Here is a tiny trained network, its code and every weight. The questions are about switching its units off for an input and a target symbol, where a switched-off unit gives its printed mean instead of its output.

import numpy as np


def w(rows, s, z=0):
    codes = np.array(rows[::2]) - 128.0
    scale = np.full(codes.shape[1], s)
    scale[-1] = z or s
    return codes * scale


def f(y):
    return y / 2 * (1 + np.tanh(0.7978845608 * (y + 0.044715 * y**3)))


def softmax(a):
    e = np.exp(a - a.max(-1, keepdims=True))
    return e / e.sum(-1, keepdims=True)


def log_softmax(a):
    a = a - a.max(-1, keepdims=True)
    return a - np.log(np.exp(a).sum(-1, keepdims=True))


def net(x, mask):
    ids = ['ΘΣβγεηξτφ'.index(c) for c in x.split()]
    T = len(ids)
    res = E[ids] + P[:T]
    u = 0
    for l in range(2):
        r = res
        for j in range(2):
            rows = slice(4 * j, 4 * j + 4)
            q, k, v = (r @ M[l][rows].T for M in (Q, K, V))
            z = softmax(np.where(np.tri(T) > 0, q @ k.T / 4**0.5, -1e9)) @ v
            o = O[l][rows]
            res = res + np.where(mask[u + j], z, o[:, -1]) @ o[:, :-1]
        u += 2
        y = f(res @ A[l][:, :-1].T + A[l][:, -1])
        res = res + np.where(mask[u : u + 12], y, B[l][:, -1]) @ B[l][:, :-1]
        u += 12
    return log_softmax(res[-1] @ U[:, :-1].T + U[:, -1])


Q, K, V, O, A, B = {}, {}, {}, {}, {}, {}
E = w([
[107,137,112,157,129,89],'Θ',
[103,149,100,138,58,115],'Σ',
[86,118,80,153,188,88],'β',
[86,117,113,153,152,62],'γ',
[97,116,145,141,144,31],'ε',
[84,190,198,95,94,186],'η',
[207,98,177,105,117,92],'ξ',
[208,146,148,116,251,167],'τ',
[197,110,162,85,219,68],'φ',
],0.023)
P = w([
[143,203,91,157,138,102],'0',
[145,180,91,111,111,85],'1',
[140,158,98,91,101,85],'2',
[123,137,114,88,101,98],'3',
[109,121,133,91,104,108],'4',
[95,103,146,94,109,114],'5',
[88,86,157,103,114,119],'6',
[80,69,170,110,122,122],'7',
[75,56,183,118,127,129],'8',
[72,41,195,126,130,132],'9',
[70,27,212,140,135,135],'10',
[61,21,220,149,132,146],'11',
[61,8,235,165,133,155],'12',
],0.013)
Q[0] = w([
[120,150,159,148,122,15],'L0H0',
[112,96,141,86,31,2],'L0H0',
[134,122,144,195,13,111],'L0H0',
[36,117,55,165,143,186],'L0H0',
[99,152,103,71,146,96],'L0H1',
[126,111,101,133,104,140],'L0H1',
[125,130,201,192,133,102],'L0H1',
[98,98,143,119,120,132],'L0H1',
],0.009)
K[0] = w([
[111,96,164,145,127,66],'L0H0',
[128,164,171,157,58,69],'L0H0',
[137,137,159,176,29,146],'L0H0',
[11,164,81,134,139,166],'L0H0',
[93,125,192,97,146,108],'L0H1',
[144,97,97,126,105,150],'L0H1',
[149,66,159,145,122,129],'L0H1',
[95,173,194,149,121,113],'L0H1',
],0.012)
V[0] = w([
[135,90,129,130,115,171],'L0H0',
[144,187,5,142,188,80],'L0H0',
[130,191,186,136,128,137],'L0H0',
[148,135,45,169,138,180],'L0H0',
[2,89,139,140,150,204],'L0H1',
[167,123,27,127,177,116],'L0H1',
[156,167,83,244,87,93],'L0H1',
[106,106,94,115,110,95],'L0H1',
],0.0094)
O[0] = w([
[96,81,108,254,117,153,72],'L0H0',
[104,125,205,158,82,81,100],'L0H0',
[182,73,107,57,191,87,175],'L0H0',
[131,193,140,129,73,188,1],'L0H0',
[97,83,99,78,201,160,112],'L0H1',
[119,139,144,220,64,87,26],'L0H1',
[112,134,134,191,125,154,63],'L0H1',
[77,101,133,186,112,133,127],'L0H1',
],0.0072,0.0063)
A[0] = w([
[87,94,118,124,134,180,155],'L0N0',
[132,108,81,149,88,204,245],'L0N1',
[105,110,142,76,177,118,163],'L0N2',
[78,254,50,207,99,81,149],'L0N3',
[186,144,148,187,198,114,186],'L0N4',
[99,140,55,78,135,193,253],'L0N5',
[165,108,202,160,132,98,139],'L0N6',
[140,224,60,158,170,224,70],'L0N7',
[66,227,172,134,40,136,45],'L0N8',
[122,91,210,153,162,147,51],'L0N9',
[105,53,10,148,23,98,238],'L0N10',
[184,144,167,109,153,174,98],'L0N11',
],0.0084,0.004)
B[0] = w([
[99,97,112,74,178,54,163],'L0N0',
[62,133,163,57,131,96,125],'L0N1',
[179,195,151,91,53,117,255],'L0N2',
[212,146,110,100,31,100,175],'L0N3',
[229,57,171,102,95,42,159],'L0N4',
[105,128,173,113,118,41,201],'L0N5',
[112,95,138,141,144,222,168],'L0N6',
[68,169,115,254,209,148,126],'L0N7',
[55,161,195,151,253,97,164],'L0N8',
[78,73,129,101,95,121,151],'L0N9',
[186,87,169,236,199,100,168],'L0N10',
[185,104,131,197,80,86,166],'L0N11',
],0.0061,0.011)
Q[1] = w([
[140,131,124,126,125,98],'L1H0',
[144,120,124,110,139,152],'L1H0',
[158,115,137,98,142,85],'L1H0',
[146,149,94,117,115,142],'L1H0',
[163,171,58,167,105,208],'L1H1',
[91,128,100,80,120,142],'L1H1',
[161,139,83,229,154,251],'L1H1',
[170,132,131,70,129,119],'L1H1',
],0.015)
K[1] = w([
[158,76,163,90,87,88],'L1H0',
[152,175,183,122,81,90],'L1H0',
[114,116,109,108,113,151],'L1H0',
[140,78,122,170,171,158],'L1H0',
[186,212,48,210,39,56],'L1H1',
[139,50,112,155,1,158],'L1H1',
[119,220,100,152,63,44],'L1H1',
[187,94,214,147,150,82],'L1H1',
],0.0095)
V[1] = w([
[137,175,116,206,139,130],'L1H0',
[159,227,142,81,124,180],'L1H0',
[145,156,113,183,200,110],'L1H0',
[194,88,126,159,147,115],'L1H0',
[197,9,93,121,45,107],'L1H1',
[142,110,124,155,195,84],'L1H1',
[79,107,49,112,47,80],'L1H1',
[163,172,71,218,125,189],'L1H1',
],0.013)
O[1] = w([
[57,145,141,39,178,142,82],'L1H0',
[125,19,115,119,113,106,167],'L1H0',
[167,204,151,132,119,92,100],'L1H0',
[133,170,138,131,155,175,121],'L1H0',
[182,168,82,139,56,191,163],'L1H1',
[162,177,147,229,189,124,148],'L1H1',
[108,199,6,108,38,56,81],'L1H1',
[97,110,97,116,163,192,2],'L1H1',
],0.011,0.033)
A[1] = w([
[154,210,92,124,201,138,45],'L1N0',
[186,91,135,148,101,108,45],'L1N1',
[149,145,110,169,52,151,205],'L1N2',
[144,119,209,50,82,173,45],'L1N3',
[108,143,148,81,223,114,192],'L1N4',
[16,159,43,49,223,172,184],'L1N5',
[84,69,7,99,58,133,109],'L1N6',
[86,183,195,31,99,191,228],'L1N7',
[5,107,163,214,57,149,120],'L1N8',
[172,173,160,144,221,128,2],'L1N9',
[80,47,169,140,254,145,71],'L1N10',
[118,190,113,77,113,126,146],'L1N11',
],0.0099,0.0064)
B[1] = w([
[39,34,106,179,70,169,144],'L1N0',
[47,205,147,107,152,142,253],'L1N1',
[129,100,80,85,133,116,200],'L1N2',
[82,118,95,226,103,97,179],'L1N3',
[170,225,125,156,117,193,170],'L1N4',
[109,183,247,20,49,115,132],'L1N5',
[187,178,165,152,164,167,146],'L1N6',
[156,73,104,55,207,154,148],'L1N7',
[59,174,121,139,66,179,135],'L1N8',
[102,86,111,88,113,84,177],'L1N9',
[147,126,87,122,107,139,197],'L1N10',
[162,89,50,136,203,123,134],'L1N11',
],0.011,0.035)
U = w([
[254,156,107,112,226,92,249],'Θ',
[141,221,174,205,25,165,118],'Σ',
[108,97,151,139,129,195,134],'β',
[42,188,90,138,144,161,89],'γ',
[116,150,125,82,112,165,57],'ε',
[147,108,32,55,64,150,199],'η',
[134,148,14,196,153,72,3],'ξ',
[70,182,47,188,185,117,66],'τ',
[109,73,107,54,116,94,87],'φ',
],0.006,0.007)

Each question gives the input, a string of symbols that net reads in full, and the target symbol t.
The units are the heads (4 rows each of Q, K, V and O) and the neurons (one row each of A and B). Each row of codes is followed by its name. A weight is (code - 128) times the scale printed after its matrix; where a second scale follows, it is the last column's (O, A, B and U).
mask holds one flag per unit, layer by layer, with each layer's heads first. A switched-off unit (its flag False) gives its mean, the last column of its rows in O or B, instead of its output. The means were averaged over made-up inputs and are rounded, as every weight is.
A unit's drop is (log p(t) with every unit on - log p(t) with that unit switched off) / (log p(t) with every unit on - log p(t) with every unit switched off).
The circuit of an input: a set's keep is (log p(t) with only the set's units on - log p(t) with every unit switched off) / (log p(t) with every unit on - log p(t) with every unit switched off). Starting from the 12 units with the biggest drops (on a tie, the unit counted first), units are removed one at a time, each time the one whose removal leaves the highest keep (on an exact tie, the one counted first), for as long as the keep stays at least 0.8.
circuit, biggest first: the units of the circuit, biggest drop first
k most important neurons of layer l: the k neurons of layer l with the biggest drops, biggest first
which heads matter: for each layer, one digit per head in row order, 1 if its drop is at least 0.15 and else 0, layers parted by /
input γ Σ ξ, target η: 3 most important neurons of layer 1 -> [L1N0; L1N2; L1N1]
input β η ξ ξ η Θ η η ξ ξ ε, target η: 3 most important neurons of layer 0 -> [L0N2; L0N6; L0N5]
input β η τ Σ β β η η β, target Σ: 3 most important neurons of layer 0 -> [L0N8; L0N10; L0N2]
input φ φ Θ, target Σ: which heads matter -> 11 / 00
input β τ η τ η η Θ, target Θ: circuit, biggest first -> [L1N3; L1N0]
input β β ε, target ξ: which heads matter -> 11 / 11
input ξ ξ η ε τ ξ β φ η ε, target Σ: circuit, biggest first -> [L1H1; L0N4]
input η ξ ε Σ β, target Θ: which heads matter -> 01 / 11
input η ξ η β Σ Σ ξ β, target η: circuit, biggest first -> [L1H1; L1N2; L0N8]
input τ η Θ Σ Θ ξ η Σ γ Σ η β τ, target Σ: 3 most important neurons of layer 1 -> [L1N3; L1N1; L1N7]
input β η γ ξ Θ Θ ξ ξ φ Σ, target Θ: 2 most important neurons of layer 0 -> [L0N10; L0N3]
input η η ξ, target η: which heads matter -> 00 / 01
input ε η τ γ ξ Σ γ, target Σ: circuit, biggest first -> [L1N7; L1N9]
input β η η Θ ξ β η γ Σ τ η ξ, target β: 3 most important neurons of layer 0 -> [L0N4; L0N2; L0N3]
input ξ ξ β, target η: circuit, biggest first -> [L0N3; L1H1; L1N2; L0H1]
input η η φ γ η τ η, target β: most important neuron of layer 1 -> [L1N4]
input γ η ξ φ φ τ γ η η η, target φ: circuit, biggest first -> [L0H1; L1H1]
input η ε ε Σ β γ τ Σ Σ τ γ γ η, target φ: circuit, biggest first -> [L1H1; L0H1]
input β η β η Θ Σ β τ Σ Σ, target β: which heads matter -> 10 / 01
input ξ η φ η γ ξ ε Θ Σ ξ Σ ε, target η: circuit, biggest first -> [L1N2; L1H1; L0N8]
input β Σ Θ φ ε, target Σ: which heads matter -> 11 / 01
input τ η β, target Θ: circuit, biggest first -> [L1H1]
input Σ γ η β β Θ ξ φ η Σ τ β Σ, target β: 2 most important neurons of layer 1 -> [L1N4; L1N3]
input β φ Σ φ γ, target Σ: which heads matter -> 11 / 00
input Θ β ε β γ η ξ β β η Θ, target φ: most important neuron of layer 0 -> [L0N3]
input φ ξ ε γ η η γ, target φ: which heads matter -> 10 / 01
